Below is a small trained network, with its code and all its weights. Each question gives an input and a class and asks what happens when units are switched off, that is, made to give their printed mean instead of their output.

import numpy as np


def w(rows, s, z=0):
    codes = np.array(rows[::2]) - 128.0
    scale = np.full(codes.shape[1], s)
    scale[-1] = z or s
    return codes * scale


def f(y):
    return np.maximum(y, 0)


def log_softmax(a):
    a = a - a.max(-1, keepdims=True)
    return a - np.log(np.exp(a).sum(-1, keepdims=True))


def net(x, mask):
    res = np.array(x, float).reshape(1, 6) / 4 @ E
    y = f(res @ A[0][:, :-1].T + A[0][:, -1])
    res = res + np.where(mask, y, B[0][:, -1]) @ B[0][:, :-1]
    return log_softmax(res[-1] @ U[:, :-1].T + U[:, -1])


A, B = {}, {}
E = w([
[123,213,194,141,164,164],'x0',
[165,146,142,5,132,69],'x1',
[123,131,125,126,119,133],'x2',
[133,129,126,130,129,129],'x3',
[90,135,132,114,88,144],'x4',
[194,94,205,137,38,170],'x5',
],0.013)
A[0] = w([
[102,181,76,93,132,121,117],'neuron 1',
[195,94,209,142,86,159,155],'neuron 2',
[161,178,147,37,122,61,68],'neuron 3',
[140,176,172,163,155,133,125],'neuron 4',
[107,26,78,129,109,95,114],'neuron 5',
[131,43,60,136,99,81,75],'neuron 6',
[136,108,183,97,178,97,65],'neuron 7',
[113,134,94,218,132,173,89],'neuron 8',
[174,92,161,123,142,179,74],'neuron 9',
[106,110,122,133,187,137,59],'neuron 10',
[150,105,76,107,119,80,81],'neuron 11',
[91,136,121,100,205,128,124],'neuron 12',
[66,177,83,134,174,85,127],'neuron 13',
[79,118,118,156,120,143,140],'neuron 14',
[104,224,192,145,181,153,76],'neuron 15',
[115,103,110,202,167,199,14],'neuron 16',
[95,66,90,223,169,216,9],'neuron 17',
[118,123,176,135,60,148,185],'neuron 18',
[42,141,90,140,178,97,154],'neuron 19',
[145,82,72,108,118,137,84],'neuron 20',
[175,135,112,75,136,87,2],'neuron 21',
[97,134,80,102,194,106,99],'neuron 22',
[129,253,189,130,155,150,72],'neuron 23',
[70,176,33,130,208,149,84],'neuron 24',
],0.011,0.0019)
B[0] = w([
[195,104,155,122,144,190,186],'neuron 1',
[211,60,129,154,58,191,207],'neuron 2',
[115,170,154,26,243,175,228],'neuron 3',
[84,160,74,177,95,73,173],'neuron 4',
[68,216,54,193,123,56,212],'neuron 5',
[48,149,43,200,47,57,213],'neuron 6',
[91,150,155,137,159,123,167],'neuron 7',
[112,138,176,19,210,169,200],'neuron 8',
[142,105,129,157,84,147,160],'neuron 9',
[166,124,110,127,129,96,165],'neuron 10',
[131,201,126,104,117,91,185],'neuron 11',
[148,109,164,144,126,119,200],'neuron 12',
[181,52,133,155,85,183,225],'neuron 13',
[138,95,172,91,155,156,165],'neuron 14',
[78,196,92,184,65,50,210],'neuron 15',
[103,123,118,53,209,135,194],'neuron 16',
[99,134,172,77,254,155,224],'neuron 17',
[160,68,130,130,134,147,180],'neuron 18',
[207,80,188,172,75,202,224],'neuron 19',
[92,154,126,151,92,99,175],'neuron 20',
[112,126,124,103,178,119,186],'neuron 21',
[148,55,129,155,109,144,214],'neuron 22',
[72,225,43,203,94,55,212],'neuron 23',
[189,85,143,151,67,138,247],'neuron 24',
],0.0071,0.014)
U = w([
[254,41,177,173,58,141,106],'0',
[23,134,115,211,78,54,24],'1',
[103,97,184,25,192,125,246],'2',
],0.0094,0.0014)

Each question gives the input, the list of numbers given to net, and the class t.
The units are the neurons (one row each of A and B). Each row of codes is followed by its name. A weight is (code - 128) times the scale printed after its matrix; where a second scale follows, it is the last column's (A, B and U).
mask holds one flag per neuron, in row order. A switched-off neuron (its flag False) gives its mean, the last column of its row in B, instead of its output. The means were averaged over made-up inputs and are rounded, as every weight is.
A unit's drop is (log p(t) with every unit on - log p(t) with that unit switched off) / (log p(t) with every unit on - log p(t) with every unit switched off).
The circuit of an input: a set's keep is (log p(t) with only the set's units on - log p(t) with every unit switched off) / (log p(t) with every unit on - log p(t) with every unit switched off). Starting from the 12 units with the biggest drops (on a tie, the unit counted first), units are removed one at a time, each time the one whose removal leaves the highest keep (on an exact tie, the one counted first), for as long as the keep stays at least 0.8.
circuit, biggest first: the units of the circuit, biggest drop first
top k neurons: the k neurons with the biggest drops, biggest first
drop when u is switched off: that unit's drop, to one decimal
input [-2,-6,-5,-7,1,-5], class 2: circuit, biggest first	(neuron 17)
input [-2,-7,7,-4,-2,6], class 2: circuit, biggest first	(neuron 17; neuron 8)
input [-1,3,2,4,-2,-3], class 0: top 3 neurons	(neuron 17; neuron 8; neuron 16)
input [-3,4,-7,5,1,1], class 2: top 3 neurons	(neuron 23; neuron 15; neuron 3)
input [-7,6,-7,-4,-1,1], class 1: top 2 neurons	(neuron 6; neuron 5)
input [-6,7,-3,-1,-7,4], class 2: top 3 neurons	(neuron 3; neuron 23; neuron 15)
input [-6,-6,-6,3,-5,2], class 1: top 3 neurons	(neuron 6; neuron 5; neuron 3)
input [-6,-5,4,3,-6,-6], class 0: top 4 neurons	(neuron 19; neuron 24; neuron 23; neuron 13)
input [-5,-5,7,-3,4,-6], class 0: top 2 neurons	(neuron 19; neuron 24)
input [-8,-6,-5,5,-8,2], class 1: top 2 neurons	(neuron 6; neuron 5)
input [-4,7,-3,3,-1,6], class 2: drop when neuron 13 is switched off	0.2
input [-8,6,1,-8,1,-1], class 1: drop when neuron 6 is switched off	0.2
input [-3,7,1,7,-8,5], class 2: drop when neuron 3 is switched off	0.5
input [4,3,1,8,-4,2], class 1: top neuron	(neuron 23)
